[[ 87 -30  40]
 [ 91 -21  17]
 [ 88 -23  13]
 [ 84 -21  13]
 [ 88 -14  -3]]
:
[[-21  17]
 [-23  13]]

[[  1  -5  -4  -2  37]
 [ 11  -7  -4   1  94]
 [-10  -3  -5  -6  -8]]
:
[[-7 -4]
 [-3 -5]]

[[  9 -42   9]
 [  3   6  -2]
 [ 15 -89  30]
 [  2 -11  -3]]
:
[[  6  -2]
 [-89  30]]

[[  6   0  11 -13]
 [ 35   4  51 -70]
 [ 44  75 -49 -23]]
:
[[  4  51]
 [ 75 -49]]

[[-86 -74 -14]
 [-60 -46  -1]
 [ 95  88 -41]]
:
[[-46  -1]
 [ 88 -41]]

[[ 73 -94 -30]
 [ 17  15 102]
 [ 34   7 -64]]
:
[[ 15 102]
 [  7 -64]]

[[ 76  67  -2]
 [-18  52  53]
 [102  98  25]]
:
[[52 53]
 [98 25]]

[[ -1  49  67]
 [-52 -21   2]
 [  5  24  46]
 [ -1 -78 -63]]
:
[[-21   2]
 [ 24  46]]
---
[[ 46 -12  28  12  -2]
 [-41 -54 -66 -40 -45]
 [ 38  49  79  16  -6]
 [-25 -52  19 -20  10]
 [ 77  49  64  -7  14]]
:
[[-41 -54 -66]
 [ 38  49  79]]

[[  49 -104   20]
 [  -3    8   -3]
 [  17  -34    9]
 [ -32   69  -14]]
:
[[ -3   8  -3]
 [ 17 -34   9]]

[[-23  -7 -84 -12]
 [  2   7 -52  39]
 [ -2 -53 -52 -89]
 [-19  -2 -95   3]]
:
[[  2   7 -52]
 [ -2 -53 -52]]

[[-44 -66 -15 -25 -79]
 [-42 -25 -49 -44   0]
 [ 54  13  77  72 -35]
 [ 47  12  67  63 -31]]
:
[[-42 -25 -49]
 [ 54  13  77]]

[[-40   3 -78]
 [ 17  -4  74]
 [-59 -19  28]
 [-59 -19  13]
 [ 74  25 -33]]
:
[[ 17  -4  74]
 [-59 -19  28]]

[[ -7  98 -36]
 [ -6  92 -21]
 [ -7 -44  -3]]
:
[[ -6  92 -21]
 [ -7 -44  -3]]
---
[[-28 105  54]
 [ 25  -6  -5]
 [ 25  -3  13]]
:
[[-6 -5]
 [-3 13]]

[[ 36 -94   0 -38]
 [  3  57   4 -12]
 [-39 -54 -30 -39]]
:
[[ 57   4]
 [-54 -30]]

[[  17   32   -7   18   48]
 [   1   42   -2  -43  -48]
 [  48   71  -12  -33 -101]
 [ -15  -14   35   32  -89]]
:
[[ 42  -2]
 [ 71 -12]]

[[  0  -2   0]
 [-10  11   1]
 [  8   9 -82]
 [ 34  30  10]
 [ 15  -9 -18]]
:
[[ 11   1]
 [  9 -82]]

[[-90   2  -9  -3  -6]
 [ 33   4   4  -4  13]
 [ 79   4   5  -2  14]
 [ 74   7 -11  10 -14]]
:
[[4 4]
 [4 5]]

[[ 13 -34  -9]
 [ -7 -21   3]
 [-31   8  45]
 [ 12 -10   1]
 [ 91 -68 -71]]
:
[[-21   3]
 [  8  45]]
---
[[-17 -78  28]
 [  1 -44  16]
 [ -2  50 -18]
 [-20 -48  16]
 [-15  39 -15]]
:
[[-44  16]
 [ 50 -18]]

[[ 26  -1  63 -23]
 [ -3  18  10   0]
 [ 51  82  23  19]
 [ -9  10   6  -6]]
:
[[18 10]
 [82 23]]

[[ 61 -50 -39  61 -82]
 [ 82  43 -52  14 -35]
 [ 73 -22 -46  52 -76]]
:
[[ 43 -52]
 [-22 -46]]

[[  69   37   10]
 [ -46  -51 -102]
 [  -3   43   51]
 [ -85  -90  -81]]
:
[[ -51 -102]
 [  43   51]]

[[-32 -13  51]
 [-44 -37 -95]
 [-67 -51   4]
 [ 30  -7  -5]
 [-26  -5 -23]]
:
[[-37 -95]
 [-51   4]]

[[ 10  -5  -3   7]
 [ 37 -11  13 -80]
 [ 11  15  48 -26]]
:
[[-11  13]
 [ 15  48]]

[[ -39  -27   48    7]
 [-103  -75   17  -37]
 [ -88   96  -12   10]
 [ -70   56  -65   79]
 [  74   25   32    9]]
:
[[-75  17]
 [ 96 -12]]

[[ -9 -47  77  12  -4]
 [-38   0  68  64 -14]
 [  1 -36  53  36 -41]]
:
[[  0  68]
 [-36  53]]
---
[[ -1   0  -2  15 -42 -15 -92 -17   1]
 [  2  -2  -1 -12 -59   6  39  39 -15]
 [ -2  -2  -1  -4  59  13 -47 -10  -4]
 [ -6   0   1  -6 -23   7  29  28 -18]]
:
[[  2  -2  -1 -12 -59   6  39  39 -15]
 [ -6   0   1  -6 -23   7  29  28 -18]]

[[ 82  16 -34  16  72]
 [ 92 -15 -19  23  -4]
 [ 76   6 -44   5  33]]
:
[[ 92 -15 -19  23  -4]]

[[-49  52  -2  18]
 [ 81 -33 -19  35]
 [ 22  41 -58   9]]
:
[[ 81 -33 -19  35]]

[[  0 -18  25 -20 -31 -19]
 [ 16   5  -6 -50 -36   0]
 [-14  24   0  -9   0   9]
 [  0 -28 -18   0   0 -42]
 [-10  28 -37 -52   9 -35]
 [-40  -7   0   0  -7 -16]
 [  1   6 -22   0  27  12]
 [ 95 -25 -59  40  15  15]
 [  7  53  -2   0 -18  17]
 [-10 -12   0 -67  -6 -13]]
:
[[ 16   5  -6 -50 -36   0]
 [  0 -28 -18   0   0 -42]
 [-40  -7   0   0  -7 -16]
 [ 95 -25 -59  40  15  15]
 [-10 -12   0 -67  -6 -13]]

[[-95  90 -31 -94 -90  22]
 [ -5  -2  -5  -5   1   2]]
:
[[-5 -2 -5 -5  1  2]]

[[ 27 -65 -19 -13  47 -80  33 -82 -75 -52 -27]
 [  2  38  36 105  -2   5   8 -14 -82 -28 -24]]
:
[[  2  38  36 105  -2   5   8 -14 -82 -28 -24]]
---
[[ 31 -55   8 -80  44]
 [ 36 -15  39 -75  69]
 [ 32 -36  29 -49  85]
 [ -7   9 -66 -16 -24]
 [-17  19 -71  -5 -31]
 [ 26 -49  10 -82  52]
 [ 33 -25  38 -70  67]
 [ 37 -38  27 -42  82]
 [ 34 -16  40 -81  66]
 [-19  23 -70  -4 -25]]
:
[[-19  23 -70  -4 -25]
 [-17  19 -71  -5 -31]
 [ -7   9 -66 -16 -24]
 [ 26 -49  10 -82  52]
 [ 31 -55   8 -80  44]
 [ 32 -36  29 -49  85]
 [ 33 -25  38 -70  67]
 [ 34 -16  40 -81  66]
 [ 36 -15  39 -75  69]
 [ 37 -38  27 -42  82]]

[[ 60  42]
 [ 74   0]
 [ 53 -51]
 [-37 -62]
 [ 98  65]
 [ 51  74]]
:
[[-37 -62]
 [ 51  74]
 [ 53 -51]
 [ 60  42]
 [ 74   0]
 [ 98  65]]

[[ 97   4  31  20]
 [ 41  65 -44   7]
 [ 96   7  26  20]]
:
[[ 41  65 -44   7]
 [ 96   7  26  20]
 [ 97   4  31  20]]

[[-81 -11 -59   9 -10  23]
 [-64  -4 -33 -13  14  24]
 [ -3  34   7 -23   9 -22]
 [-23 -48 -15  36 -15  10]
 [  2  27   3 -28   6  -8]
 [  5 -36  -3  24   8  19]
 [  1  34  21 -25   1 -16]
 [ -8  12  22   3   0   4]
 [ 72  49  -3   5   1 -74]]
:
[[-81 -11 -59   9 -10  23]
 [-64  -4 -33 -13  14  24]
 [-23 -48 -15  36 -15  10]
 [ -8  12  22   3   0   4]
 [ -3  34   7 -23   9 -22]
 [  1  34  21 -25   1 -16]
 [  2  27   3 -28   6  -8]
 [  5 -36  -3  24   8  19]
 [ 72  49  -3   5   1 -74]]

[[ 99 -52 -36  46 -41  33 -21 -42 -14  24  12]
 [-72 -22  25  16 -90 -70   6 -63 -53 -35 -89]]
:
[[-72 -22  25  16 -90 -70   6 -63 -53 -35 -89]
 [ 99 -52 -36  46 -41  33 -21 -42 -14  24  12]]

[[ 26 -67  13   1 -25  80  79   4 -48  28]
 [-35   6 -35  45   7 -36 -44  -7 -29  24]
 [ 11  57 106 -44 -43  10  64  23  -8  33]]
:
[[-35   6 -35  45   7 -36 -44  -7 -29  24]
 [ 11  57 106 -44 -43  10  64  23  -8  33]
 [ 26 -67  13   1 -25  80  79   4 -48  28]]
